[[118 126 111 141 141 116 142 126]
 [118 115 119 133 140 115 148 141]
 [126  99 122 156 138 105 151 121]]
The entry directly below 133 -> 156
What is the entry just right of 99? 122
What is the entry directly above 140? 141
The entry just left of 140 is 133
What is the entry just right of the largest entry? 138
The 2nd smallest entry -> 105
What is the smallest entry in the first row? 111
What is the bottom-left entry? 126
The last entry, reading row by row: 121

m =
127,146,127,132,127,126,125,130,108
127,143,127,132,128,126,126,139,106
127,144,127,132,127,126,126,134,107
127,135,128,133,130,126,127,150,103
127,140,128,133,129,126,126,143,105
Indices start at 0.
Find the entry in row 2 and column 1.
144
The entry in row 2 and column 0 -> 127
The entry directly below the centre entry: 130
Find the entry directly below the smallest entry.
105
The entry in the top-left corner -> 127
Find the entry in row 0 and column 1.
146
Find the largest entry.
150
The top entry of the column that holds the smallest entry -> 108
Find the entry at row 1, column 0.
127
Find the entry just left of the centre entry.
132
The entry just right of the largest entry: 103
Find the entry at row 1, column 1.
143
Find the entry just left of the largest entry.
127

[120 133 144 106 117 138 118 125]
The first entry from the left -> 120
The 2nd entry from the left -> 133
Give the entry just left of 118.
Answer: 138

Questions about the array below. Rows and columns are numbered from 0.
1) Which number is the entry at row 1, column 0?
2) Which number is the entry in the top-left corner?
3) Which number is the bottom-left entry?
4) Which number is the entry at row 2, column 1?
5) Which number is the entry at row 1, column 2?
6) Which number is the top entry of the column that holds the smallest entry?
7) Which number is the entry at row 0, column 2?
8) Which number is the entry in row 2 and column 0?
[[116 133 131 134 120 129 129]
 [121 133 127 131 117 132 129]
 [115 133 135 132 144 129 124]
 [122 130 128 125 108 128 131]
 [117 134 130 132 133 137 126]
 [114 134 132 134 131 131 127]
 [130 129 126 126 115 129 129]
 [122 134 132 131 129 127 127]
 [113 134 130 134 136 128 126]
 [116 134 133 131 118 132 129]
 [122 132 131 129 107 132 131]
 [116 134 133 135 137 128 126]
 [113 138 131 137 133 132 126]]
1) 121
2) 116
3) 113
4) 133
5) 127
6) 120
7) 131
8) 115

[[122 115 115 117 111 111 118 151 136 111]
 [104 121 128 111 119 123 109 152 125 123]
 [141 138 136 137 135 135 140 113 132 136]
 [128 133 128 132 137 135 130 114 131 135]
 [137 116 125 132 132 123 142 113 126 126]
 [123 124 133 126 135 130 130 124 126 133]
 [140 142 127 137 131 134 132 118 136 133]
 [133 136 135 136 138 138 134 115 121 138]
 [108 121 134 111 121 124 117 151 136 124]
 [107 118 126 111 118 119 113 152 139 119]
 [138 140 121 140 130 138 125 125 105 133]
 [138 126 115 139 131 127 130 121 108 125]
 [130 125 132 127 127 126 134 125 130 127]]
Counting starts at 0.
The bottom-left entry -> 130
Read off the entry in row 1 and column 2.
Answer: 128
Read off the entry in the top-right corner.
Answer: 111
The entry directly below the smallest entry is 141
The entry at row 1, column 1: 121
The entry in row 0 and column 1 -> 115
The entry at row 0, column 2 is 115
Read off the top-left entry.
Answer: 122
The entry at row 1, column 0 -> 104
The entry in the bottom-right corner: 127
Read off the entry in row 2 and column 1.
Answer: 138

B =
[[123 134 131 123 116 124 130 129 131 129 121 132 121 125 132]
 [122 126 138 115 147 137 129 129 132 133 127 150 127 127 120]
 [123 121 127 122 106 146 121 126 136 131 128 107 122 134 130]]
Rows and columns are numbered from 0.
The entry in row 0 and column 0: 123
The centre entry: 129
The bottom entry of the column that holds the smallest entry is 106
Give the entry at row 0, column 1.
Answer: 134
Give the entry just right of 133.
Answer: 127
The entry directly below the largest entry is 107
The top entry of the column that holds the largest entry is 132
The top entry of the column that holds the smallest entry is 116
Give the entry in the top-right corner.
Answer: 132
Give the entry at row 2, column 0.
Answer: 123
Give the largest entry.
Answer: 150
Give the entry directly above the smallest entry.
Answer: 147
The entry in the bottom-right corner is 130
The entry just right of 106: 146

[[137 131 123 139 140 136 128 117 136 130 121 121 138 139 138]
 [137 130 122 138 139 135 127 116 135 129 119 120 137 138 138]
 [117 125 134 115 114 119 128 140 119 125 137 136 117 115 116]
 [119 125 131 117 116 120 126 136 120 124 133 133 118 117 117]
 [117 125 134 115 113 119 128 142 119 126 137 137 116 115 115]
 [128 123 118 129 129 126 122 113 127 123 116 116 128 128 129]
 [120 124 129 118 118 121 126 132 121 124 131 130 120 119 119]
 [125 134 143 123 121 127 136 151 127 134 146 145 124 122 123]
 [117 125 134 115 114 119 128 140 119 125 137 136 116 115 115]
 [135 131 127 136 137 134 130 122 134 130 125 125 136 136 136]
 [122 124 126 122 121 123 124 127 122 124 126 126 122 122 122]
 [117 126 135 114 113 118 128 142 118 126 138 137 116 114 115]
 [119 125 131 117 116 120 126 135 120 124 133 132 119 118 117]
 [124 134 146 120 119 126 137 154 125 134 149 148 123 121 121]
 [133 128 120 134 136 131 125 113 132 126 118 117 135 134 134]]
Find the entry just left of the largest entry.
Answer: 137
The top-right entry is 138
The entry in the bottom-right corner -> 134
The 3rd entry on the main diagonal -> 134
Find the second entry on the diagonal from the top-right corner.
Answer: 138
The smallest entry in the first row: 117
The largest entry in the last row is 136
Find the 3rd entry from the end, reading row by row.
Answer: 135
The 1st entry in reading order -> 137
The entry at the centre: 151
The entry directly above the centre entry -> 132
The entry just right of 154 is 125
The entry in the bottom-left corner: 133
The entry just left of the centre entry: 136
The fifth entry in reading order is 140
The 2nd entry, reading row by row -> 131
The last entry in the row that holds the largest entry: 121
The entry directly above 149 -> 133
Find the entry directly below the centre entry.
Answer: 140
The fourth entry in reading order: 139
Find the maximum.
Answer: 154
Find the fifth-last entry, reading row by row.
Answer: 118
Find the entry directly below the largest entry.
Answer: 113

Read these off the row that follows.
1) Find the smallest entry.
2) Find the second entry from the right.
3) Find the 3rd entry from the left.
4) Find the first entry from the left.
5) Find the second entry from the left.
array([107, 108, 103, 112, 114,  99, 151, 112, 146, 144, 105])
1) 99
2) 144
3) 103
4) 107
5) 108

Read these off the row that follows.
1) Read off the entry just left of 129.
2) Read off the entry just right of 127.
3) Read off the entry just right of 107.
[125 129 133 131 109 118 114 127 117 117 107 133]
1) 125
2) 117
3) 133
